Each row has a name. Each question is about the rows just above it.

-16 -52 85 -115 -97 227 373 -212 -134 58 59 108 306 109 -66 3 110 -162
 -48 128  K_960
838 -87 -164 -298 -489 37 -207 -434 526 -11 -18 -170 24 -8 524 -9 276
 -324 -7 -97  K_641
-403 -438 -225 259 -185 -413 -130 458 225 57 350 106 83 5 -165 74 46 350
 -772 -265  K_613
-289 488 145 240 454 -79 -163 529 130 126 -342 -208 46 -436 -53 -423 -87
 -24 434 -377  K_432
-16 -29 -162 -144 93 -116 -20 -55 -165 -134 -603 -113 -276 371 -225 77
 -423 667 185 -169  K_753
-16 -54 90 -112 -99 230 366 -211 -131 61 60 108 303 109 -71 2 108 -168
 -58 127  K_821
Move every entry of -211 -131 61 60 by +1 step of 1. => -210 -130 62 61
-115 -97 227 373 with -1 step of 1 on every entry: => -116 -98 226 372
Shift each entry of 434 by +1 times 1: => 435
Move every entry of -324 by -1 step of 1. => -325
Move every entry of -130 458 by -1 step of 1. => -131 457

81 -239 16 -53 42 151 4 -18 -223 275 -77 101 -513 -115 -> K_276
-234 8 -55 90 645 64 165 100 237 190 57 -329 -22 -365 -> K_269
154 -308 -17 0 -363 -252 -336 160 75 -62 110 -65 403 337 -> K_383
-270 -139 -44 164 697 -308 631 39 -392 -633 -24 -9 -66 49 -> K_605
-245 -148 24 25 -62 -308 294 143 -135 281 92 -2 505 171 -> K_28
124 368 -70 81 104 -140 -79 -76 -33 -543 48 106 -54 167 -> K_253
-234 8 -55 90 645 64 165 100 237 190 144 -20 248 -18 -> K_911
-80 618 -27 130 -136 251 454 -187 -8 -273 -84 252 -11 -58 -> K_332
16 with -1 step of 1 on every entry: => 15
Shift each entry of 237 by +1 times 1: => 238
124 with +1 step of 1 on every entry: => 125
124 368 with +1 step of 1 on every entry: => 125 369
Shift each entry of 100 by -1 times 1: => 99

-165 260 227 -201 -145 -262 -45 160 399 -142 326 -49 -290 -71 -249 107
 -391 -192 114 177 -104 19 -25 421 -497 -187 -9 236 287 226 333 180 -24
 -31 185 -193 -81 6 = K_216
-182 23 -186 -507 18 -268 23 -45 -115 -141 152 114 -400 298 159 -124 234
 -91 -13 165 178 -133 229 354 338 83 6 154 209 -190 631 -181 24 21 205
 -43 -63 -105 = K_705
49 -173 -365 466 56 -199 -35 -42 -444 29 -335 62 -93 111 -43 -45 277 253
 28 -320 428 -186 282 219 118 -169 -7 -142 -203 -366 356 -117 -23 395
 -398 183 -29 -124 = K_144
-303 160 239 -669 -142 -236 -5 3 205 108 304 -131 -738 443 -187 7 -354
 -127 126 108 574 -253 -352 247 -462 221 -3 251 476 117 446 -77 23 229
 498 -236 -78 -92 = K_541
-114 -150 -232 72 -280 -75 -38 -15 -63 301 365 -16 -177 365 270 -26 174
 -302 -22 -503 539 -116 1 -268 703 -81 12 163 411 -174 33 259 -46 152
 187 -71 -102 -14 = K_669
-141 with -1 step of 1 on every entry: => -142
Move every entry of 62 by -1 step of 1. => 61
49 -173 -365 with -1 step of 1 on every entry: => 48 -174 -366

435 483 -234 -112 -342 401 -452 -60  K_424
35 -213 241 -145 351 -152 564 625  K_80
470 -337 298 471 -526 -83 204 -35  K_286
464 -280 297 510 -531 -89 199 -67  K_943
-312 466 40 540 -46 -210 34 -553  K_710
113 657 -307 -83 -160 315 -487 -254  K_153
435 483 -234 with +1 step of 1 on every entry: => 436 484 -233
Move every entry of 540 by -1 step of 1. => 539
-280 297 with +1 step of 1 on every entry: => -279 298

-77 -483 -62 -40 -389 70 -532 : K_694
609 -353 435 106 -186 478 240 : K_289
-404 303 -420 273 -59 143 268 : K_882
-77 -483 -62 -40 -389 496 -532 : K_752
-53 136 162 641 -655 15 416 : K_385
Shift each entry of -353 by +1 times 1: => -352
609 -353 435 106 with -1 step of 1 on every entry: => 608 -354 434 105
Shift each entry of 106 -186 478 by +1 times 1: => 107 -185 479
-353 435 106 with +1 step of 1 on every entry: => -352 436 107

309 502 326 401 13 -577 -250 65 -4 = K_200
309 502 326 401 13 -577 -250 -590 503 = K_737
33 -25 -3 -86 -15 7 -4 72 -17 = K_145
494 363 -557 632 431 -553 539 389 -11 = K_633
494 363 -557 632 431 -553 539 389 -473 = K_783
-604 346 508 -409 552 -262 582 -302 518 = K_810
508 with +1 step of 1 on every entry: => 509
-25 -3 -86 -15 with +1 step of 1 on every entry: => -24 -2 -85 -14

-546 -239 173 -280 -410 631 317 -392 24 -70 -467 -354 -178 -329 324 -30
 600 -233 588 2 540 -127 33 274 195 -84 406 -161 50 293 -103 -29 -89 312
 -395 -193 97 -493 128 13 278 = K_166
-465 -478 503 -248 -243 212 60 -175 48 56 -128 -318 -46 -426 191 78 454
 -226 644 -113 603 -106 -161 408 -170 12 392 -157 -348 435 178 -369 -56
 362 -123 -322 204 -522 -41 -26 326 = K_203
212 188 75 308 -292 246 131 -29 91 146 14 30 -368 -44 -478 -185 -86 -278
 -215 315 -84 53 -28 112 -36 -156 97 171 -188 321 3 485 -285 194 -8 -110
 -171 -54 329 268 -186 = K_273
101 234 -90 330 -275 245 122 6 51 117 41 78 -331 34 -386 -209 -101 -219
 -228 378 -60 74 -20 107 -36 -176 71 171 -20 368 31 554 -295 122 -42 -93
 -184 -6 348 365 -217 = K_339
-607 -273 -159 -25 -548 615 440 -39 -30 -157 56 259 -342 35 44 -471 249
 -280 222 590 246 -245 -78 -98 -271 -385 21 374 223 640 -72 282 -371 349
 -321 42 -491 -328 638 316 -214 = K_756
-509 -364 376 -268 -350 450 206 -303 46 13 -322 -359 -118 -403 242 24
 540 -244 630 -55 595 -104 -74 364 16 -43 430 -173 -179 378 38 -194 -73
 361 -263 -272 162 -538 43 -1 314 = K_488
-403 -248 -75 -144 -347 369 232 -33 -28 -185 24 138 -206 -31 122 -242
 248 -174 281 287 153 -240 0 -128 -139 -208 -28 195 127 278 -89 49 -223
 232 -222 10 -295 -229 375 37 -69 = K_378
-560 -117 -61 -297 -432 742 363 -429 -10 -173 -551 -301 -204 -225 411
 -66 616 -180 523 60 452 -156 144 123 339 -108 321 -145 288 156 -230 117
 -103 220 -493 -95 25 -407 202 4 226 = K_310
Move every entry of 195 by -1 step of 1. => 194
Shift each entry of 259 by -1 times 1: => 258

412 81 303 327 -216 -262 49 78 226 -462  K_949
682 532 21 558 -791 -171 -613 110 -298 1  K_116
1 548 -193 193 -605 13 394 6 -224 -72  K_171
-276 -133 62 443 -77 -225 373 409 232 -638  K_25
Shift each entry of -613 110 by -1 times 1: => -614 109
303 with -1 step of 1 on every entry: => 302
Shift each entry of -262 49 78 226 by +1 times 1: => -261 50 79 227
Shift each entry of 21 by +1 times 1: => 22
Shift each entry of -216 -262 by -1 times 1: => -217 -263

